Below is a small trained network, with its code and all its weights. Each question gives an input and a class and asks what happens when units are switched off, that is, made to give their printed mean instead of their output.

import numpy as np


def w(rows, s, z=0):
    codes = np.array(rows[::2]) - 128.0
    scale = np.full(codes.shape[1], s)
    scale[-1] = z or s
    return codes * scale


def f(y):
    return np.maximum(y, 0)


def log_softmax(a):
    a = a - a.max(-1, keepdims=True)
    return a - np.log(np.exp(a).sum(-1, keepdims=True))


def net(x, mask):
    res = np.array(x, float).reshape(1, 6) / 4 @ E
    y = f(res @ A[0][:, :-1].T + A[0][:, -1])
    res = res + np.where(mask, y, B[0][:, -1]) @ B[0][:, :-1]
    return log_softmax(res[-1] @ U[:, :-1].T + U[:, -1])


A, B = {}, {}
E = w([
[110,116,200,89],'x0',
[114,52,65,129],'x1',
[86,85,151,24],'x2',
[120,67,126,133],'x3',
[255,74,173,149],'x4',
[174,221,68,28],'x5',
],0.0075)
A[0] = w([
[163,64,146,170,186],'neuron 1',
[178,154,200,116,156],'neuron 2',
[191,138,82,104,161],'neuron 3',
[156,142,88,158,105],'neuron 4',
[81,111,17,208,123],'neuron 5',
[161,133,182,197,159],'neuron 6',
[98,147,157,104,140],'neuron 7',
[102,84,189,170,160],'neuron 8',
[132,115,172,168,253],'neuron 9',
[91,160,181,57,160],'neuron 10',
[181,198,86,2,158],'neuron 11',
[107,200,21,98,214],'neuron 12',
[144,133,169,151,112],'neuron 13',
[104,74,173,121,184],'neuron 14',
[150,171,163,74,195],'neuron 15',
[87,140,55,151,133],'neuron 16',
[29,121,123,112,227],'neuron 17',
[80,124,97,189,210],'neuron 18',
[145,121,178,166,154],'neuron 19',
],0.011,0.0044)
B[0] = w([
[164,52,177,141,195],'neuron 1',
[117,148,187,157,182],'neuron 2',
[254,118,119,132,183],'neuron 3',
[125,108,112,110,155],'neuron 4',
[97,112,38,195,184],'neuron 5',
[182,120,199,188,191],'neuron 6',
[77,127,126,87,157],'neuron 7',
[87,121,176,134,186],'neuron 8',
[83,91,210,178,193],'neuron 9',
[95,139,82,23,188],'neuron 10',
[141,190,134,77,245],'neuron 11',
[126,180,100,121,230],'neuron 12',
[191,170,202,157,152],'neuron 13',
[27,95,173,141,177],'neuron 14',
[136,209,161,74,191],'neuron 15',
[137,151,9,192,168],'neuron 16',
[17,112,114,148,197],'neuron 17',
[66,118,127,198,182],'neuron 18',
[129,112,199,140,171],'neuron 19',
],0.0066,0.011)
U = w([
[227,204,119,76,99],'0',
[94,15,124,138,200],'1',
[139,118,210,177,11],'2',
[253,3,101,161,64],'3',
[137,174,223,185,251],'4',
[36,105,122,40,122],'5',
[148,246,157,149,113],'6',
[86,133,37,222,86],'7',
],0.0072,0.003)

Each question gives the input, the list of numbers given to net, and the class t.
The units are the neurons (one row each of A and B). Each row of codes is followed by its name. A weight is (code - 128) times the scale printed after its matrix; where a second scale follows, it is the last column's (A, B and U).
mask holds one flag per neuron, in row order. A switched-off neuron (its flag False) gives its mean, the last column of its row in B, instead of its output. The means were averaged over made-up inputs and are rounded, as every weight is.
A unit's drop is (log p(t) with every unit on - log p(t) with that unit switched off) / (log p(t) with every unit on - log p(t) with every unit switched off).
The circuit of an input: a set's keep is (log p(t) with only the set's units on - log p(t) with every unit switched off) / (log p(t) with every unit on - log p(t) with every unit switched off). Starting from the 12 units with the biggest drops (on a tie, the unit counted first), units are removed one at a time, each time the one whose removal leaves the highest keep (on an exact tie, the one counted first), for as long as the keep stays at least 0.8.
units of the circuit, in order: the units of the circuit, biggest drop first
most important unit: the unit with the biggest drop
k most important neurons: the k neurons with the biggest drops, biggest first
drop of u: that unit's drop, to one decimal
input [-8,4,-4,-8,4,5], class 0: most important unit => neuron 3
input [-4,-8,3,4,-7,-8], class 1: units of the circuit, in order => neuron 11; neuron 12; neuron 15
input [-5,3,-6,-5,-8,6], class 7: 2 most important neurons => neuron 5; neuron 16
input [7,-8,0,-1,-8,5], class 5: 3 most important neurons => neuron 10; neuron 17; neuron 7
input [4,8,0,-5,-8,-6], class 7: units of the circuit, in order => neuron 5; neuron 16
input [-7,4,7,-8,-2,-8], class 7: 3 most important neurons => neuron 5; neuron 16; neuron 18
input [-1,-1,2,-1,-8,-7], class 7: 2 most important neurons => neuron 5; neuron 16
input [-4,-5,-7,5,-6,-7], class 7: 3 most important neurons => neuron 5; neuron 16; neuron 18
input [1,-7,0,0,-6,-4], class 5: 2 most important neurons => neuron 10; neuron 17
input [-2,-7,6,-6,-3,7], class 0: 2 most important neurons => neuron 11; neuron 10
input [8,8,-5,1,3,1], class 3: drop of neuron 17 => 0.3
input [0,-5,-6,-7,-6,-4], class 7: drop of neuron 6 => -0.1
input [0,2,-8,-1,1,5], class 0: drop of neuron 17 => 0.2
input [-1,2,-6,-5,-5,-7], class 7: units of the circuit, in order => neuron 5
